How the points are linked:
at | u b q s p
jl | ng lg fh zq zn
qg | dp bl cj rz zf
sz | nt gh jc hb rg
cz | tg pf zz bf qn
cr | qq mp pj bq ql
jc | qd ht pn jt bq
lf | ll qn dd tg fh
ll | pn lf gh zf hm
fp | lb jt pf bg qd
td | bs pj cq jq rr
nt | ld sz qd gt rf
zf | nr tg gp qg ll
ld | dd nt pz zz zr
qz | qc lh mp bd cj
qc | cq qz cr rg lj
zr | dt rf lg ld jh
lg | jl lz nm pz hn
bl | qg bf bz dc tg
qb | jq hm rg pn pj
bg | lt ql rr qq fp
qn | lf cd ld cz nm
dt | bd zr jl dd lh
dc | rz bs lh fh bl
fh | hm nm dt lf dc
hb | gt gp jt lj sz
bt | jt dq zf tb ht
ng | bq jl hm ht mp
gt | zz hb fp qj nt
ql | bg tb dp cr jt
zq | ht pz lf dq jl
mp | cr zn rz ng tb
mn | tb lt bl zn dq
lj | qj cj ql qc hb
bs | dc td jh nm bf
rf | zr rg lz nt cq
pn | cd ll sz nr qb
bq | lz ng qb jc cr
nr | pf zf hb dp pn
qd | pz jc cd fp lz
dd | gh ld zq zj dt
cd | qn pn nt pf jq
zz | zj gt lb nc ld
pz | zq qd qn lb lg
pj | td rz qc qb dp
qj | nc lj bg cq gt
dp | rr qg lj pj nr
hn | zn qq bs lg lt
cq | jh qc qq rf qj
jq | nm qb rf cd td
dq | bt lb tg mn zq
rz | pj dc qz hm qg
rg | rf bd bq sz qc
nc | bz qj lt jh zz
hm | qb fh bd ll rz
zn | mp hn dc jl mn
gh | sz dd ht gp bd
tg | zf cz zj bl lf
ht | jc zq ll bt ng
bd | rg dt ng gh qz
pf | cz nr gt rr cd
nm | fh jq zr qn bs
tb | ql mn qg mp bt
qq | hn cr td lz bg
cj | lj bz tb qz gp
gp | hb zj bt cj gh
lt | mn bg bf hn lb
bf | bl rr nc bs cz
zj | gp zz dq bz dd
lh | qz jh zn dt bz
jh | lh cq hn zr nc
jt | fp bt nr ql jc
rr | bf dp qj td pf
lz | lg bq jq qd qq
bz | cj nc mn lh zj
lb | dq fp cz lt pz

In the rows, zero is written as 26.

The rows follow the links: the fewer symbols apart two points are, the more alike their rows tend to be.

Rows with their points:
[ 17  18  38  26  30  27  24  34  15  33  22  24  21  20  20  10  21  12  25  18  22  15  27  32   7  32  27  26  18  30  33  32  30  34  22  21  24  30  36  30  30  27  33  35  32  27  23  25  32  32  28  23  25  16  21  37  26  44  28  22  20  14  33]
point: zr
[ 40  30  14  26  32  34  34  25  20  29  40  29  31  33  36  24  22  17  34  25  31  23  26  18  47  29  16  31  25  16  25  18  16  33  30  25  38  15  30  27  28  19  30  19  30  38  32  25  17  26  14  26  22  33  35  12  22  18  19  26  35  19  18]
point: ht
[ 35  30  31  26  30  24  35  33  39  19  32  23  32  33  23  36  20  41  33  36  23  33  30  16  42  23  27  26  33  14  18  18  23  17  35  36  34  25  19  28  16  24  19  18  18  31  24  27  25  15  16  27  23  36  20  16  19   9  24  31  22  34  17]
point: zf
[ 36  29  35  26  30  34  34  36  14  20  34  26  34  34  19  39  25  25  34  21  22  34  25  16  49  19  30  29  21  14  20  19  32  22  25  18  33  32  15  29  34  19  18  19  34  30  24  18  31  33  14  29  24  37  15  17  23  11  23  23  21  33  14]
point: gp
[ 27  30  34  26  30  36  33  35  14  17  21  20  18  35  18  38  23  30  22  17  24  34  27  17  42  19  29  25  18  18  23  16  28  20  27  20  23  30  18  28  35  15  18  21  30  16  22  28  31  35  35  28  23  33  22  14  21   7  27  22  20  36  16]
point: cj
[ 38  32  16  26  15  31  24   9  23  29  37  30  33  30  32  22  31  21  33  24  33  22  22  21  39  29  17  32  24  32  25  22  19  29  17  22  37  18  30  20  30  20  26  21  31  41  32  33  16  25  16  27  31  30  34  16  34  23  21  24  35  19  16]
point: jc
[ 29  30  35  27  17  37  23  21  13  36  24  23  24  30  19  18  31   9  26  19  20  14  18  22  41  36  34  24  18  31  32  20  32  36  16  16  22  35  34  19  33  17  35  17  30  29  20  36  32  34  27  23  33  35  16  20  32  27  27  23  21  13  20]
point: rg
[ 24  29  17  25  14  32  23  12  22  18  18  30  23  32  34  40  31  31  21  22  31  35  19  21  39  18  15  24  22  28  29  17  22  19  17  22  19  21  14  21  28  25  22  20  26  19  31  31  16  31  34  27  31  34  40  21  34  13  29  21  36  40  16]
point: ql
[ 18  23  16  23  14  22  16   7  20  20  21  30  22  20  34  34  34  33  21  22  34  34  18  29  14  18  17  26  23  38  27  29  18  20  16  23  22  21  18  22  27  29  17  29  27  18  34  30  15  30  35  28  32  21  39  35  32  27  28  24  34  39  31]
point: bg
[ 22  26  15  24  39  28  34  33  21  18  22  30  21  26  37  33  16  33  23  22  35  35  32  27  22  18  15  22  26  17  23  25  20  19  31  24  18  10  14  35  30  25  17  27  27  15  33  18  17  33  31  26  18  25  37  28  15  17  28  27  36  41  24]
point: mn
[ 26  33  22  26  29  19  35  34  38  18  19  23  21  31  24  39  24  39  20  35  25  35  24  18  45  21  26  22  35  18  27  21  27  20  32  35  23  28  18  28  15  25  19  17  19  16  24  21  29  17  31  29  25  35  26  15  23   9  27  30  24  35  19]
point: qg
[ 23  30  24  27  15  20  21  15  43  19  21  24  20  31  21  38  31  45  23  35  26  35  20  21  40  20  29  21  32  30  25  19  27  17  23  35  21  30  15  21  17  29  17  18  16  14  22  33  26  15  32  28  28  33  25  19  35  10  29  30  22  39  18]
point: dp
[ 19  23  15  27  15  24  16   9  22  32  25  31  24  18  36  11  34  16  23  26  33  19  21  31  17  31  18  25  25  40  35  29  17  35  19  22  24  20  35  22  28  27  32  30  29  26  30  31  15  27  26  24  34  22  35  34  34  42  24  27  35  13  30]
point: lz
[ 42  29  35  24  30  37  30  35  13  30  36  20  32  35  18  26  22  13  34  20  17  19  28  21  45  28  29  33  22  15  24  20  31  29  26  18  36  32  29  29  34  17  30  16  33  41  19  25  28  30  16  25  25  36  17  16  25  19  22  22  21  24  19]
point: gh
[ 15  24  12  25  39  29  37  30  23  29  16  31  15  24  38  20  14  22  19  23  31  21  31  27  24  27  19  21  23  15  32  26  20  28  33  24  17   9  25  34  30  26  27  26  27  14  34  20  15  32  39  26  17  25  40  25  14  29  32  25  35  23  26]
point: zn
[ 17  22  28  24  14  14  15  19  40  35  25  24  26  23  22  13  33  23  24  33  24  15  18  28  12  35  31  26  32  39  30  32  31  35  26  36  24  29  39  19  15  31  33  32  17  29  22  32  30  18  27  23  32  20  19  35  34  41  24  31  22  14  33]
point: jq
[ 23  18  13  25  30  21  25  21  23  30  35  30  32  19  34  18  21  19  34  25  32  23  24  33   7  31  18  31  27  29  21  28  22  27  26  22  35  15  31  28  28  33  29  38  28  41  35  22  15  26  14  26  25  15  36  37  21  40  22  27  34  21  37]
point: pz
[ 15  24  37  25  37  32  34  42  17  26  16  22  17  26  19  24  14  15  16  19  21  22  33  26  25  26  34  20  18  16  34  27  33  29  31  18  14  30  26  34  32  24  30  28  31  14  20  18  35  34  38  25  18  27  19  23  16  27  32  23  20  22  28]
point: lh
[ 30  22  13  27  15  24  11   9  23  20  32  30  29  17  34  31  36  31  33  22  34  33  20  26  14  20  18  29  27  38  16  30  17  17  18  22  32  20  15  21  26  28  20  29  30  30  34  29  17  25  19  27  32  14  35  33  34  23  22  25  34  35  31]
point: fp

Each walk starts at a row. The symbols on each line, taken left to right, move it on to the next point.
Answer with the point's row; about right is enough.
---
[ 38  30  33  24  15  36  21  23  13  21  35  23  34  36  20  39  33  27  33  20  21  34  20  22  42  22  29  32  17  32  19  19  30  22  13  19  34  34  18  22  34  19  19  20  31  29  22  34  32  30  17  28  31  35  14  17  32  13  22  22  20  34  20]
q u s u	[ 14  20  14  23  28  22  20  21  22  18  19  28  22  17  36  31  24  33  19  25  34  35  27  34   1  18  15  23  26  29  23  34  15  18  25  26  23  12  14  27  28  33  17  31  29  14  29  30  19  27  30  28  20  19  41  40  20  32  29  23  35  34  35]
u b q s	[ 12  19  29  27  28  14  23  31  39  28  15  24  15  20  23  21  24  31  16  34  21  22  28  32   3  27  30  18  34  30  34  32  29  28  32  36  13  28  29  28  15  37  27  34  17  16  24  21  25  17  36  26  22  13  27  37  23  40  29  29  23  21  33]
---
[ 40  32  28  28  29  22  35  31  42  30  35  24  30  34  23  26  20  32  36  35  21  22  32  19  47  28  27  28  32  17  23  17  28  31  32  35  36  26  28  30  15  23  28  18  17  36  24  24  29  14  15  25  22  35  21  11  21  18  19  30  23  20  16]
q p q	[ 29  33  14  27  25  33  35  23  23  34  24  28  21  34  38  18  21  14  25  25  33  16  26  15  47  35  16  26  20  16  33  16  19  31  29  22  23  13  37  30  26  18  33  18  26  28  30  26  16  30  27  21  21  34  39  16  23  21  26  26  35  13  17]
q q b	[ 25  24  36  24  37  31  35  46  13  32  25  22  24  26  19  14  16  11  21  16  23  14  35  25  26  35  30  26  19  14  33  26  31  34  29  15  22  26  37  32  37  24  35  24  35  28  19  19  35  34  27  21  19  25  18  28  14  33  30  21  19  14  27]
---
[ 30  32  31  26  32  23  37  32  42  32  23  26  23  31  17  20  19  24  27  34  26  14  30  16  45  35  28  23  32  14  32  16  29  37  33  33  25  25  36  30  15  25  34  19  14  26  24  24  30  12  28  25  24  37  23  12  21  19  26  28  22  15  18]
b s b	[ 30  18  28  26  31  13  20  27  40  29  35  25  35  16  25  19  22  30  34  32  22  21  26  31   4  28  30  32  34  30  24  32  29  30  30  34  35  26  26  29  18  36  30  32  18  36  23  21  27  14  14  30  22  15  24  39  26  38  23  32  24  21  34]
b u u s	[ 31  29  30  26  37  17  34  39  41  18  34  25  33  26  25  34  14  42  33  35  24  34  32  27  23  22  30  29  35  13  21  24  28  20  38  32  32  26  20  33  16  27  16  27  18  32  23  18  26  15  19  30  19  25  22  29  16  20  22  32  22  37  24]
---
[ 22  27  35  28  41  32  38  47  14  19  22  22  21  23  19  36  15  28  21  18  21  35  28  27  22  19  29  23  19  13  23  26  32  20  33  16  21  29  15  32  35  23  17  26  32  16  23  19  31  38  34  30  20  27  21  24  13  18  29  25  19  36  26]
b p q	[ 25  15  15  29  31  22  22  21  23  21  32  28  34  19  36  28  23  32  31  23  34  33  26  34   2  18  17  29  25  29  15  33  16  17  26  22  34  15  14  27  26  32  19  34  28  32  31  22  14  25  16  27  23  14  36  37  25  33  20  25  34  37  36]
b q	[ 30  25  29  26  15  13  10  20  44  21  33  26  31  21  23  30  33  40  32  33  24  32  23  30  14  22  30  27  34  39  18  30  32  20  23  35  32  31  17  20  19  32  22  31  18  34  24  32  27  11  17  27  33  20  24  32  33  26  21  30  21  34  31]
---
[ 11  21  13  27  28  24  26  22  21  28  15  31  15  22  35  14  24  21  17  26  32  24  27  33   5  28  17  23  25  27  32  37  18  26  24  25  14  15  25  27  27  31  26  33  27  16  33  23  18  32  39  25  22  15  36  39  22  37  34  26  36  24  32]
b u u s	[ 25  23  13  27  40  27  35  29  23  34  25  27  25  26  35  13  15  13  25  24  32  15  34  25  24  35  16  27  22  14  32  26  16  34  36  24  24  12  37  32  29  23  31  26  28  29  35  16  15  29  26  24  19  27  37  26  16  36  28  26  37  16  25]
p b b u s	[ 23  18  16  25  29  23  22  23  23  34  25  29  25  21  34  12  21  14  25  24  32  20  28  34   4  35  20  24  21  28  32  34  19  32  27  22  26  16  34  26  30  31  33  33  27  29  31  24  16  30  24  23  24  17  34  39  25  46  26  24  34  16  33]
---
[ 20  19  29  24  17  13  14  18  40  19  22  25  21  18  24  29  34  41  20  37  22  34  21  30  12  19  28  24  34  38  23  29  28  18  22  35  18  30  19  17  17  33  16  30  20  21  24  33  29  16  31  28  31  18  22  30  34  25  27  28  22  35  30]
b u b s	[ 19  30  26  24  14  20  20  18  42  28  16  22  16  33  19  28  35  34  19  35  24  24  18  21  43  27  25  19  35  30  29  21  30  29  22  36  13  32  30  19  12  28  25  17  15  13  22  33  27  17  37  27  32  35  25  16  34  19  27  29  22  22  22]
q b	[ 22  32  34  28  30  38  35  36  13  29  16  24  14  35  21  27  26  22  16  18  22  24  26  18  45  26  31  21  22  18  33  17  34  28  28  19  15  30  27  31  35  17  27  18  33  16  20  24  32  37  37  25  23  37  21  16  21  19  31  25  19  24  16]
---
[ 31  23  11  22  40  29  35  30  20  18  33  28  28  24  35  32  13  32  31  25  33  34  31  27  23  22  16  33  22   9  17  26  17  18  34  24  36  12  18  35  29  26  17  25  25  33  31  17  14  26  18  27  19  26  36  25  17  21  22  21  36  37  24]
b u q b	[ 31  18  28  26  25   8  22  30  36  20  33  24  32  20  22  29  23  37  28  36  23  33  28  32   6  18  29  28  35  28  16  35  25  20  31  35  34  28  19  27  14  37  18  34  21  33  26  26  29  15  18  26  25  15  22  40  22  32  21  31  23  37  36]
u q q p	[ 34  24  11  24  42  29  34  32  23  29  34  28  35  24  35  16  14  19  35  24  33  21  31  27  24  28  17  32  26  12  18  24  18  30  34  25  35  10  32  34  30  25  30  26  25  40  33  19  14  24  12  26  19  24  36  26  15  32  23  25  33  20  28]
---
[ 37  32  26  26  15  18  23  19  43  18  31  25  34  31  23  38  30  42  32  34  24  34  20  18  40  20  31  27  36  27  18  19  29  21  22  37  34  33  17  17  15  26  19  21  16  30  23  34  26  13  21  28  33  33  23  18  30  12  22  31  23  34  18]
p q q u q	[ 31  23  25  27  13  13  13  18  39  28  36  22  35  22  24  17  32  31  34  38  24  20  19  30  15  30  29  30  32  38  22  27  27  28  23  33  34  31  30  20  17  33  32  32  16  39  25  29  29  12  14  26  30  19  20  32  31  36  19  29  20  18  33]
s u q	[ 24  19  33  26  29  26  21  35  14  19  34  24  35  17  18  29  24  26  32  18  21  33  27  37   4  20  31  30  19  29  18  33  32  19  23  18  36  31  18  28  33  28  20  31  34  32  22  24  35  34  18  26  24  17  13  37  27  32  23  22  20  36  38]
---
[ 22  33  14  23  32  34  34  21  22  29  15  32  15  34  35  28  23  23  16  25  35  23  26  19  46  31  23  20  24  17  33  18  19  27  26  26  17  17  32  29  30  20  28  17  27  13  29  24  17  29  38  25  21  34  37  12  23  19  31  24  35  26  16]
q q q p	[ 28  30  13  24  30  35  32  24  23  22  19  30  19  35  34  38  23  32  26  22  31  35  26  20  44  18  14  25  23  16  22  20  17  18  29  23  23  16  15  27  30  21  20  20  27  17  33  27  16  29  30  27  21  37  38  17  23   8  29  23  32  34  22]
s q s u	[ 26  33  29  24  15  20  23  18  44  34  24  24  23  34  23  20  38  21  25  37  25  13  21  19  43  34  29  24  35  30  34  17  28  34  23  34  27  35  40  18  14  23  36  19  18  29  22  32  29  13  27  27  33  35  22  18  35  29  24  28  24  15  22]
---
[ 19  33  34  24  14  35  22  22  13  25  16  21  13  32  20  29  31  15  19  19  22  25  21  20  43  27  26  26  19  28  31  20  30  28  17  19  17  37  30  20  34  18  26  20  32  16  19  29  35  36  39  24  31  34  20  16  33  19  36  22  20  22  19]
q u q	[ 13  24  30  24  17  13  16  20  39  27  17  24  15  19  21  21  33  35  12  36  26  21  21  30  15  27  27  18  35  39  34  33  29  28  21  35  13  36  27  18  14  34  28  31  16  15  23  29  30  19  37  26  32  20  25  32  35  37  30  30  21  22  35]
s u u	[ 23  24  31  25  40  15  35  39  43  30  27  21  22  21  21  13  14  25  24  34  22  12  33  27  24  35  28  24  32  12  35  27  28  34  41  37  24  25  34  33  17  29  35  26  18  30  24  18  33  15  26  27  18  24  23  30  16  37  26  33  22  11  26]
